Here is a tiny trained network, its code and every weight. The questions are about switching its units off for an input and a class, where a switched-off unit gives its printed mean instead of its output.

import numpy as np


def w(rows, s, z=0):
    codes = np.array(rows[::2]) - 128.0
    scale = np.full(codes.shape[1], s)
    scale[-1] = z or s
    return codes * scale


def f(y):
    return np.maximum(y, 0)


def log_softmax(a):
    a = a - a.max(-1, keepdims=True)
    return a - np.log(np.exp(a).sum(-1, keepdims=True))


def net(x, mask):
    res = np.array(x, float).reshape(1, 7) / 4 @ E
    y = f(res @ A[0][:, :-1].T + A[0][:, -1])
    res = res + np.where(mask, y, B[0][:, -1]) @ B[0][:, :-1]
    return log_softmax(res[-1] @ U[:, :-1].T + U[:, -1])


A, B = {}, {}
E = w([
[215,38,3,132,112,135,191,143,246,41,34],'x0',
[119,127,146,123,109,133,135,125,130,101,125],'x1',
[200,156,167,153,189,60,121,221,103,16,173],'x2',
[70,54,214,37,203,176,188,200,209,168,190],'x3',
[95,137,135,170,118,168,148,134,138,78,123],'x4',
[107,149,107,115,139,106,118,121,154,119,122],'x5',
[99,51,228,191,173,56,49,87,173,149,47],'x6',
],0.008)
A[0] = w([
[168,234,74,80,103,160,191,126,106,109,225,61],'neuron 1',
[201,98,107,156,125,87,214,161,181,101,27,8],'neuron 2',
[178,170,52,156,77,74,97,96,75,127,73,171],'neuron 3',
[204,166,137,135,218,77,94,178,85,2,183,134],'neuron 4',
[113,172,117,182,54,79,103,61,73,90,101,174],'neuron 5',
[216,165,185,72,147,107,139,206,124,69,154,148],'neuron 6',
[200,179,81,59,58,127,118,218,127,117,162,120],'neuron 7',
[194,180,61,181,76,110,97,65,42,116,112,162],'neuron 8',
[173,169,101,173,50,77,90,86,103,110,96,151],'neuron 9',
[118,147,51,97,88,199,140,58,151,191,143,115],'neuron 10',
[116,78,170,86,204,178,167,169,187,160,137,178],'neuron 11',
[175,54,82,116,83,160,132,77,183,101,97,43],'neuron 12',
[80,92,119,135,53,189,134,61,120,201,74,115],'neuron 13',
[182,166,128,220,24,83,118,94,131,118,120,184],'neuron 14',
[184,74,45,88,89,141,205,114,157,89,100,44],'neuron 15',
[157,165,75,171,78,136,117,95,104,97,118,149],'neuron 16',
[71,124,128,76,31,210,123,25,163,177,78,86],'neuron 17',
[162,52,69,117,132,118,169,122,165,106,70,23],'neuron 18',
[149,54,227,236,182,78,59,94,182,137,56,45],'neuron 19',
[75,72,160,75,180,183,147,168,202,127,174,163],'neuron 20',
[169,63,126,185,150,104,137,126,206,135,62,135],'neuron 21',
[115,70,195,205,147,66,63,84,186,132,87,44],'neuron 22',
[90,40,86,132,82,187,100,19,164,173,141,75],'neuron 23',
[165,158,81,187,69,123,78,62,66,101,85,182],'neuron 24',
[202,106,151,199,177,38,97,243,135,31,179,122],'neuron 25',
[190,201,64,49,96,190,208,156,110,131,161,72],'neuron 26',
[109,99,160,130,126,87,75,106,155,142,61,26],'neuron 27',
[23,245,227,128,133,133,79,65,36,175,190,141],'neuron 28',
[176,86,81,132,94,119,170,163,192,128,74,7],'neuron 29',
[104,95,157,79,170,168,205,174,186,156,186,168],'neuron 30',
],0.0078,0.0016)
B[0] = w([
[72,120,120,128,20,173,71,75,78,69,157,205],'neuron 1',
[152,142,176,213,136,70,134,107,92,147,197,211],'neuron 2',
[136,95,135,86,149,129,188,108,147,116,97,207],'neuron 3',
[217,208,152,178,124,193,72,161,214,215,66,227],'neuron 4',
[113,83,106,93,185,71,159,123,154,159,75,196],'neuron 5',
[167,114,127,131,140,177,107,188,159,161,125,197],'neuron 6',
[136,145,117,89,78,179,91,125,124,107,162,185],'neuron 7',
[113,86,76,77,174,106,198,96,128,148,86,216],'neuron 8',
[140,78,123,108,158,136,172,117,140,145,78,197],'neuron 9',
[171,184,121,130,85,183,64,180,185,143,108,187],'neuron 10',
[111,52,117,61,214,137,176,113,148,100,86,218],'neuron 11',
[140,149,146,175,175,68,115,111,112,137,165,194],'neuron 12',
[164,200,149,135,119,183,78,188,189,147,101,193],'neuron 13',
[126,84,91,86,181,135,196,108,159,135,83,195],'neuron 14',
[110,151,185,200,116,55,119,136,31,157,185,203],'neuron 15',
[113,104,109,95,172,148,141,107,118,104,112,185],'neuron 16',
[172,217,137,162,117,182,74,197,208,213,110,200],'neuron 17',
[112,124,195,175,144,69,144,138,100,148,160,197],'neuron 18',
[64,139,2,108,38,234,93,58,94,56,203,248],'neuron 19',
[113,55,143,71,197,148,216,119,161,136,101,219],'neuron 20',
[120,145,155,142,75,58,128,98,92,130,189,211],'neuron 21',
[62,115,47,138,76,205,66,63,75,51,164,220],'neuron 22',
[190,197,143,152,145,183,75,165,227,172,66,193],'neuron 23',
[107,52,143,90,214,144,209,102,159,105,119,209],'neuron 24',
[194,196,115,153,109,171,75,213,208,190,61,239],'neuron 25',
[55,119,77,95,55,184,66,37,54,36,168,203],'neuron 26',
[106,114,76,145,86,175,111,83,120,98,142,180],'neuron 27',
[91,154,206,213,127,15,179,161,46,172,194,244],'neuron 28',
[126,117,205,199,139,59,148,105,96,166,192,192],'neuron 29',
[97,68,154,21,188,152,196,66,146,90,83,214],'neuron 30',
],0.007,0.014)
U = w([
[116,20,119,23,248,141,222,120,197,124,61,192],'0',
[213,211,129,169,123,211,37,208,254,202,57,100],'1',
[73,109,33,111,23,216,55,75,78,42,180,176],'2',
[109,143,217,217,156,14,156,151,49,188,196,3],'3',
],0.0081,0.0013)

Each question gives the input, the list of numbers given to net, and the class t.
The units are the neurons (one row each of A and B). Each row of codes is followed by its name. A weight is (code - 128) times the scale printed after its matrix; where a second scale follows, it is the last column's (A, B and U).
mask holds one flag per neuron, in row order. A switched-off neuron (its flag False) gives its mean, the last column of its row in B, instead of its output. The means were averaged over made-up inputs and are rounded, as every weight is.
A unit's drop is (log p(t) with every unit on - log p(t) with that unit switched off) / (log p(t) with every unit on - log p(t) with every unit switched off).
unit that matters most: the unit with the biggest drop
top k neurons: the k neurons with the biggest drops, biggest first
drop when u is switched off: that unit's drop, to one decimal
input [-6,-3,5,-8,1,-7,-8], class 0: top 4 neurons : [neuron 8; neuron 24; neuron 19; neuron 5]
input [-8,-3,0,-4,-7,-1,-7], class 3: unit that matters most : neuron 28
input [-7,-1,-5,1,-2,1,-6], class 3: top 3 neurons : [neuron 28; neuron 19; neuron 22]
input [3,-3,4,7,-3,-3,-8], class 2: top 4 neurons : [neuron 26; neuron 1; neuron 7; neuron 24]
input [6,7,6,4,3,3,-5], class 1: top 2 neurons : [neuron 25; neuron 4]
input [-8,8,-5,7,-6,3,-7], class 3: top 2 neurons : [neuron 28; neuron 19]
input [-5,-8,5,3,-8,0,5], class 1: top 3 neurons : [neuron 25; neuron 26; neuron 4]
input [-8,3,8,-6,1,0,-6], class 1: top 3 neurons : [neuron 4; neuron 25; neuron 6]
input [2,-7,0,3,6,1,4], class 2: top 2 neurons : [neuron 19; neuron 24]
input [-6,6,7,-3,-7,-2,0], class 1: top 2 neurons : [neuron 4; neuron 25]
input [3,2,6,-1,-4,-6,-6], class 1: top 2 neurons : [neuron 4; neuron 25]
input [0,-5,1,-3,4,-3,-3], class 0: top 2 neurons : [neuron 19; neuron 22]
input [7,-7,-4,-2,-4,-3,8], class 2: top 3 neurons : [neuron 19; neuron 22; neuron 28]
input [8,-8,-7,-7,3,2,-5], class 3: unit that matters most : neuron 15
input [2,-6,-2,-5,2,0,6], class 2: top 3 neurons : [neuron 19; neuron 22; neuron 20]
input [7,8,-6,-8,8,7,0], class 0: drop when neuron 14 is switched off : 0.1
input [0,5,7,2,4,2,6], class 1: drop when neuron 25 is switched off : 2.0
input [-7,-8,-4,1,-7,1,-3], class 3: drop when neuron 28 is switched off : 4.6
